Facts:
nosker 272 <- tustel neber graba stuklil doskitul sagre kleplum tamik niveklel susomal plefan nusus restek pebam kubaden stobe figam modu riklir klaten nitrur drustogran kuze morak dofludrak trasi
nosker 935 <- riflugre miklel gozagrer pugro pitror niskaten drudru duka tosik trugen kedroskur zudanu vede trudrin vaskugan lirinu dredol flitres plugisok bredosus dufe vibre tapler mutik zakuvum pogeflo vimo difli
nosker 214 <- drepi stipan tozi musti getrito klogrok skabravuk gasta fasta dapim mabube stenistal zifos nazum klustin mogrerim klaber veklen petrer tobron truflim plemu drutror skostek ladi dinis muvetes plugal moplufle
tustel bravel: plugal nazum zakuvum
neber bravel: plugisok flitres
drepi bravel: stipan pebam
miklel bravel: lirinu zakuvum mabube
pugro bravel: graba mabube
pitror bravel: plugal drutror tamik
musti bravel: plemu
getrito bravel: mabube klaten
stuklil bravel: gasta truflim
skabravuk bravel: tobron modu klaber
doskitul bravel: tozi
dapim bravel: lirinu kedroskur restek fasta
susomal bravel: bredosus tapler stipan klogrok
niskaten bravel: pebam tozi
plefan bravel: nusus morak pebam mogrerim
duka bravel: vaskugan riflugre klaten
tosik bravel: tapler tamik dofludrak
trugen bravel: plugal
klustin bravel: moplufle modu
veklen bravel: vede drutror kleplum
stobe bravel: vede niveklel truflim
figam bravel: stipan
petrer bravel: vede moplufle kubaden zifos
riklir bravel: zudanu
dredol bravel: trudrin mabube
nitrur bravel: sagre kuze skostek
drustogran bravel: drudru
dinis bravel: moplufle gasta sagre klogrok mogrerim
muvetes bravel: stipan kuze
vibre bravel: lirinu sagre
trasi bravel: pogeflo
mutik bravel: restek kuze
vimo bravel: morak
difli bravel: drudru klaten
pinus 391 <- tustel stipan mabube drudru nusus zudanu drustogran drutror dinis plugal
pinus 895 <- neber pugro tamik niveklel pebam plemu mutik
pinus 883 <- riflugre gozagrer gasta kleplum niskaten tosik restek kedroskur mogrerim klaber vaskugan klaten dredol plugisok kuze muvetes
pinus 22 <- drepi skabravuk sagre fasta stenistal figam riklir lirinu dufe trasi vimo
pinus 964 <- miklel tozi musti dapim petrer modu nitrur dofludrak vibre zakuvum difli
pinus 470 <- graba pitror stuklil plefan zifos trugen vede trudrin kubaden tobron truflim flitres bredosus skostek morak ladi moplufle
pinus 294 <- getrito klogrok doskitul susomal duka nazum klustin veklen stobe tapler pogeflo
troron ladi <- tustel
troron riklir <- neber
troron lirinu <- riflugre
troron susomal <- drepi
troron graba <- stipan
troron moplufle <- graba
troron stipan <- gozagrer
troron dofludrak <- pugro
troron petrer <- tozi
troron gozagrer <- musti
troron tapler <- sagre
troron vimo <- gasta
troron klaber <- kleplum
troron kuze <- fasta
troron tozi <- stenistal
troron dufe <- tamik
troron zudanu <- zifos
troron dinis <- duka
troron sagre <- nusus
troron fasta <- trugen
troron riflugre <- kedroskur
troron stenistal <- zudanu
troron klaten <- klaber
troron pebam <- kubaden
troron morak <- figam
troron duka <- petrer
troron trasi <- riklir
troron tamik <- lirinu
troron figam <- bredosus
troron kubaden <- skostek
troron zifos <- kuze
troron vibre <- morak
troron gasta <- dinis
troron muvetes <- dufe
troron kleplum <- muvetes
troron nusus <- vibre
troron miklel <- tapler
troron pugro <- trasi
troron tustel <- plugal
troron neber <- moplufle

Known rows:
riflugre: [ 0.22 -2.26  0.42  6.69 -1.62 -0.11  0.72  3.09  1.25  1.43  2.61 -0.72
  0.29  0.60 -1.69  2.34 -3.75 -1.28]
zudanu: [ 0.75 -3.62 -3.38  6.05 -2.34 -1.99  2.94  2.33  1.67  1.96  2.32 -0.24
  0.79  1.68 -0.69  0.15 -3.58 -2.01]
tozi: [-0.33 -2.33 -0.90  5.06 -0.09  2.85  4.73  1.47  0.77 -3.35  0.79 -0.64
 -2.53  4.05  0.09  2.12 -2.59 -0.12]
vaskugan: [-0.47 -2.27  0.61  6.45 -0.52 -1.95  0.33  2.22  0.71  0.91  1.15 -0.05
 -1.14  0.51 -1.20  2.42 -3.16 -0.07]
nitrur: [ 0.62  1.04  2.39  4.34 -0.31  0.43  3.89  3.27 -0.43 -0.80 -0.06 -0.58
 -3.00  1.32 -1.52  1.90 -2.05 -2.43]
mogrerim: [ 0.26 -1.55 -1.20  4.75  1.13  3.51  3.26  1.53 -0.08 -3.21  1.25 -0.77
 -1.15  0.31 -0.59  2.11 -3.03 -0.05]
niskaten: [-0.17  0.26  0.81  5.91 -1.64 -3.19  1.44  1.98 -0.05  1.50 -0.86 -0.42
 -1.68  0.15 -0.58  2.75 -2.56  0.04]
skabravuk: [-1.43  0.87 -0.46  5.51  0.05  1.00  4.37  0.51  1.13 -1.36 -1.80 -0.85
 -3.24 -1.62 -1.74  1.99 -2.50 -1.24]
pitror: [ 1.21  0.98  0.39  5.82 -2.46 -1.80  1.48  1.79 -1.87  1.88  0.09  1.13
  0.41  0.51 -2.43  1.69 -2.89 -0.59]
figam: [ 0.77  1.35  0.99  3.13 -0.26  0.83  3.76  3.35  0.18 -0.84 -0.81 -1.15
 -4.46  0.77 -0.58  2.08 -2.89 -1.27]
zakuvum: [-0.08 -2.32  1.49  6.32 -1.50 -0.71  0.59  3.52  0.32  0.22  2.52 -0.66
 -0.88  1.80 -2.22  1.79 -2.77 -0.64]
doskitul: [ 0.25  1.21  1.62  5.03 -0.56  1.25  3.00  2.94 -0.36 -0.62 -0.48 -0.35
 -3.14  1.95 -2.14  2.72 -1.66 -2.92]
mutik: [ 0.69 -0.04  1.97  5.72 -2.37 -2.16  1.43  3.29  0.14  0.76 -0.02 -1.42
 -1.77  1.87 -1.24  1.53 -2.44 -0.29]
klaber: [-0.98 -1.30 -0.09  5.39  1.67  2.25  3.14  1.53  1.03 -2.48  0.42 -1.58
 -2.01 -0.49 -1.93  3.13 -3.17 -0.86]
niveklel: [ 0.21 -1.72  1.37  5.67  0.76  1.81  4.29  2.84  0.63 -0.23  2.25 -0.20
 -1.18  1.06 -1.05  2.60 -2.89 -3.30]
drudru: [ 0.64 -2.18  0.64  5.51 -1.94 -1.41  1.13  3.66  1.20  0.63  2.03 -0.37
 -2.09  0.54 -3.16  0.02 -4.40 -0.50]
getrito: [ 0.53 -0.53  2.42  6.60 -0.84  2.87  3.15  0.53  3.26 -2.25 -3.20 -0.80
 -2.05 -0.11 -0.32  1.63 -2.89 -3.72]
dapim: [-0.09  0.20  1.35  6.05 -0.66  2.40  4.96  1.00  1.35 -1.56 -1.07 -1.71
 -1.11 -0.15 -0.26  2.01 -2.75 -2.61]
musti: [-2.31  1.63  2.69  4.25  0.75  1.19  3.33  1.55  3.15 -0.77 -0.22 -0.78
 -0.59 -3.57 -2.62  2.24 -2.41  0.26]
drepi: [-0.05  0.91 -1.56  3.61 -0.71  2.42  4.27  2.35  1.16 -2.13 -1.83 -2.51
 -3.54  0.77 -0.40  2.46 -3.19 -0.33]
kubaden: [-0.06 -0.91  0.62  5.04  1.34  0.72  2.78  2.38  0.03  0.23  0.95  0.88
 -2.99  0.48 -2.94  2.86 -3.44 -2.33]
duka: [ 0.52 -0.80  2.19  6.92 -3.75 -1.38  1.87  1.44  0.52  0.08 -1.12  1.72
 -3.92  5.00  0.39  1.92 -2.88  1.27]
sagre: [ 0.03 -0.77  0.03  4.89  0.26  1.97  2.69  4.00 -0.44 -1.04  1.95 -0.32
 -3.29  0.79 -2.34  2.06 -2.80 -2.50]
dofludrak: [ 0.70 -1.24  2.32  6.33  2.71  0.64  3.42  3.04 -2.27 -1.45 -0.17 -1.67
 -3.99 -0.14 -2.38  3.27 -3.25 -3.85]
zifos: [ 0.65 -3.26 -5.00  5.01 -0.71  2.90  4.19  0.48  1.98 -1.26  1.05 -1.44
  1.44  2.93 -0.73  2.04 -2.50 -3.75]
trasi: [ 0.35  1.22  1.90  6.38  1.28 -0.16  3.80  2.30 -1.75 -0.32 -2.41 -1.21
 -4.80 -1.66 -2.54  2.39 -2.84 -3.98]
trugen: [ 0.70 -0.09 -3.28  5.40 -3.84 -2.46  1.18  1.89 -0.42  2.20  0.57 -0.79
  1.96  3.13 -2.81  0.83 -0.27 -2.97]
modu: [ 0.63 -1.72  1.39  5.64  0.53  1.75  4.09  3.04  0.11 -0.26  2.25  0.05
 -0.97  0.95 -1.21  2.56 -3.03 -3.32]
plefan: [ 1.28  1.75  1.18  4.34 -0.67  0.86  3.21  2.90 -0.60 -0.10 -0.82  0.17
 -2.96  1.93 -3.07  2.31 -2.93 -2.75]

Rows, some named above:
[ 2.03 -1.09  4.00  8.53 -1.68 -1.31  0.72  2.50 -0.06  0.29 -2.37 -1.90
 -2.40 -0.30 -1.26  1.25 -3.98 -4.09]	pugro
[ 0.44  1.42  2.46  4.67 -0.13  0.64  3.67  3.33 -0.52 -0.86 -0.25 -0.56
 -3.18  1.36 -1.39  1.86 -2.17 -2.27]	nitrur
[ 1.47 -2.21 -0.86  5.37 -1.17 -0.47  0.03  2.27 -0.31  1.03  1.56  0.87
 -0.04  1.18 -1.88  1.86 -4.18 -0.01]	flitres
[ 0.33 -2.32 -0.34  5.91 -0.72 -0.49  0.30  2.65 -0.75  0.21  2.09  0.22
  0.01  0.95 -0.91  1.93 -3.38  0.41]	plugisok
[ 0.98  1.25  3.00  4.68  1.22  0.95  3.32  2.89 -1.86 -0.86 -0.45 -0.04
 -2.15 -1.58 -1.51  1.66 -2.86 -2.64]	neber
[ 0.00 -1.03 -0.97  4.38 -0.16  3.46  2.80  2.16  0.90 -2.28  0.74 -1.48
 -1.72  2.08 -3.30  2.47 -3.84 -1.39]	skostek
[-0.15 -0.45  0.70  5.16  0.12  2.14  3.01  3.50  0.22 -0.91  1.97 -0.09
 -3.38  1.07 -2.60  2.22 -2.82 -2.75]	sagre
[ 0.19 -1.61 -0.97  5.87 -0.07  4.25  3.87  1.41  1.35 -2.35  1.08 -1.58
 -0.58  1.06 -0.84  3.63 -3.28 -2.10]	klogrok
[ 0.29 -2.01  0.57  5.48 -0.79 -0.59 -0.21  3.26  0.25  0.19  2.85  0.11
  0.17  0.03 -1.05  2.09 -3.31  0.41]	kedroskur
[ 0.63  0.43  2.62  6.10 -2.42 -1.98  1.04  3.25  0.16  0.63 -0.03 -0.99
 -1.26  0.97 -2.46  1.44 -2.27 -0.86]	vibre
[ 1.27  1.08  3.03  4.72  1.36  1.13  3.26  2.96 -1.24 -1.00 -0.30  0.04
 -2.40 -1.30 -2.05  1.49 -2.56 -2.74]	neber
[-0.19 -0.99 -0.79  4.82  0.09  2.67  4.71  2.31  0.64 -1.97  1.66 -1.57
 -2.38  0.09 -3.74  0.69 -3.79 -1.16]	drutror
[ 1.31  1.07 -0.22  5.85 -2.36 -1.56  1.60  1.90 -1.97  1.94  0.03  0.83
  0.62  0.46 -2.71  1.70 -2.83 -0.55]	pitror
[ 1.08 -1.82  0.04  5.18  0.56  1.33  4.64  3.14  0.90  0.58  2.70  0.06
 -2.06 -0.67 -2.78  0.85 -4.96 -3.22]	nusus
[ 0.08 -1.96 -0.72  5.95  0.33  3.60  3.78  1.55  1.46 -2.13  0.73 -1.71
 -0.82  1.38 -0.59  3.48 -3.26 -1.71]	klogrok
[ 0.59 -1.73  0.32  5.31  0.57  1.63  4.89  3.16  0.91  0.13  2.62  0.11
 -2.50 -0.64 -2.46  0.83 -5.07 -3.29]	nusus
[-1.89 -0.99  1.75  4.94 -0.72 -1.57 -0.65  3.57  2.83  1.66  2.91  0.49
  0.52 -2.18 -2.68  2.85 -3.63  1.30]	gozagrer
[ 0.86 -1.54  0.51  5.40  0.64  1.82  4.60  3.22  0.90  0.77  2.52  0.15
 -2.40 -0.86 -2.71  0.96 -5.09 -3.21]	nusus
[ 0.24 -1.48  0.56  5.89 -1.63 -0.39 -0.14  3.72  0.07  0.21  1.91 -1.37
 -1.05  2.62 -2.04  3.11 -2.62 -0.39]	tapler
[-0.02 -1.75  0.09  6.05  0.15  3.50  4.55  1.82  1.54 -2.32  1.73 -1.70
 -0.62  0.62 -0.58  2.68 -3.21 -2.40]	plemu
[ 0.48 -0.08 -0.18  5.60 -0.47  2.22  5.88 -0.42 -1.48 -2.60 -0.94  1.49
 -2.24  2.38  0.59  1.29 -2.32  0.49]	petrer
[-0.56 -2.52 -3.36  5.06 -0.78  2.95  3.96  1.34  1.11 -3.19  1.12 -0.92
 -2.26  3.21 -0.69  1.48 -2.19 -0.50]	stenistal
[ 0.13 -0.15 -3.44  5.45 -3.81 -2.49  1.36  2.01 -0.80  2.00  0.44 -0.80
  2.29  3.04 -2.51  0.69 -0.21 -2.73]	trugen
[ 1.21  1.02  1.35  4.71 -0.32  1.47  4.35  2.57  0.23  0.12 -0.59 -0.84
 -2.30  1.75  0.32  3.27 -3.05 -2.89]	susomal
[-0.05 -0.78 -0.14  4.82  0.10  1.93  2.46  3.61  0.19 -1.24  1.81 -0.13
 -3.24  0.95 -2.57  1.97 -2.83 -2.56]	sagre
[-0.03 -2.50  0.90  5.12  0.20  2.86  3.25  2.13  3.16 -3.36 -0.34 -0.73
 -3.95 -0.57 -3.07 -0.78 -4.11 -1.70]	mabube
[-0.07  0.87  0.08  6.42 -0.91  2.97  4.72  0.89  0.52 -1.00 -0.97 -1.53
 -0.80  0.54 -0.98  3.20 -2.49 -2.62]	klustin
[ 0.60 -0.47  4.08  6.76 -2.45 -1.71  0.22  3.02  0.78  0.41 -1.19 -0.41
 -2.30  0.71 -2.19  0.66 -2.63 -1.63]	miklel
[-0.62  1.77  1.76  5.78  0.59 -0.46  3.84  1.64 -0.61  0.69 -1.24  0.27
 -2.53  0.00 -2.00  3.05 -1.45 -2.38]	stobe
[ 0.94  1.15  0.28  3.70 -0.50  2.39  3.74  2.49  0.66 -2.95 -1.90 -3.08
 -3.09  1.25 -0.23  2.89 -3.18 -0.73]	muvetes
[-1.88 -1.06  1.93  5.13 -0.53 -1.64 -0.48  3.32  2.42  1.74  2.57  0.09
  0.26 -2.16 -2.41  2.69 -3.59  1.47]	gozagrer
[ 0.60 -1.70  0.25  5.13  0.54  1.42  4.68  2.99  0.66  0.43  2.36  0.16
 -2.15 -1.17 -2.46  0.99 -5.16 -3.31]	nusus
[ 0.57 -0.29  3.98  6.84 -2.39 -1.78  0.43  2.94  1.02  0.36 -1.58 -0.45
 -2.45  0.71 -2.16  0.76 -2.65 -1.30]	miklel
[ 0.59 -1.44  2.63  6.29  2.63  0.55  3.32  2.83 -2.85 -1.39  0.12 -1.50
 -4.27 -0.30 -2.05  3.47 -3.31 -4.01]	dofludrak
[-1.17  1.40  0.50  5.64  0.27  1.29  4.02  0.55  0.16 -1.36 -1.95 -1.39
 -1.82 -0.28 -2.15  3.06 -1.77 -1.52]	veklen
[-1.09 -3.00 -5.72  4.66 -0.59  2.52  3.07  1.31  1.78 -2.78  1.59 -2.07
 -0.52  2.33 -1.18  0.55 -0.68 -2.71]	fasta
[ 0.52 -1.06  0.84  8.21 -3.65 -1.24  4.37  0.99  0.31  1.68 -0.42  1.97
 -3.90  2.92  1.14  1.91 -4.28  0.85]	vimo
[ 1.14 -0.99  2.46  6.27 -1.71 -1.52 -0.29  2.05  1.28 -0.03 -1.27  1.00
 -1.51 -0.30 -0.58  0.41 -2.84 -0.56]	dredol
[ 0.64 -0.53  1.91  3.49  1.27  2.28  1.44  3.32  0.92 -0.51  1.99  1.53
 -1.05 -1.35 -3.04  2.04 -4.30 -1.33]	graba
[ 0.60 -1.96  0.52  5.34 -2.21 -0.93 -0.08  3.37  0.88  0.83  1.18 -0.32
 -0.99  2.24 -3.30  2.03 -3.92 -0.67]	trudrin
[ 0.46 -0.59  1.23  3.21  1.06  2.35  1.41  3.28  1.48 -0.53  2.00  1.64
 -0.94 -1.44 -3.24  1.75 -3.97 -1.46]	graba
[-0.92 -1.42  0.20  5.71  1.43  2.25  3.18  1.38  0.60 -2.30 -0.32 -1.73
 -2.09 -0.72 -1.45  3.15 -3.07 -0.88]	klaber
[-0.38 -0.42 -0.68  1.63  0.49  2.95  3.45  3.72  3.21 -1.64  1.75 -1.99
 -2.39 -1.56 -2.48  0.99 -5.35  1.64]	stipan
[-0.02 -1.52 -0.07  5.41 -1.07 -1.72  0.31  2.63  0.89  1.64  1.16 -0.04
 -0.59  0.31 -2.53  2.66 -4.16  0.05]	bredosus
[ 0.80  1.42  1.14  5.71 -0.46  0.51  5.72  2.04 -0.02  1.44  0.16  0.68
 -2.19 -1.90 -3.08  0.25 -3.85 -4.21]	tustel
[ 0.35 -1.36 -2.12  4.67  0.89  2.51  5.05  1.49 -0.54 -1.90  1.75 -0.28
 -1.19 -1.83 -3.15  0.24 -4.30 -0.59]	plugal
[ 0.04 -1.38 -0.17  6.19 -1.14 -2.08  0.66  2.08  0.15  1.88  1.03  0.29
 -0.69  0.86 -2.96  3.09 -3.69  0.09]	vede
[ 0.02 -0.44 -0.42  5.00  0.21  3.67  3.39  1.84  1.47 -0.98  1.17 -1.43
 -0.08 -0.88 -3.61  3.48 -4.54 -2.62]	moplufle
[ 0.29 -1.51  2.55  5.36  0.77  1.99  1.84  3.50  0.69 -1.99  0.86 -0.27
 -3.86  0.97 -2.28  1.89 -2.84 -3.02]	klaten

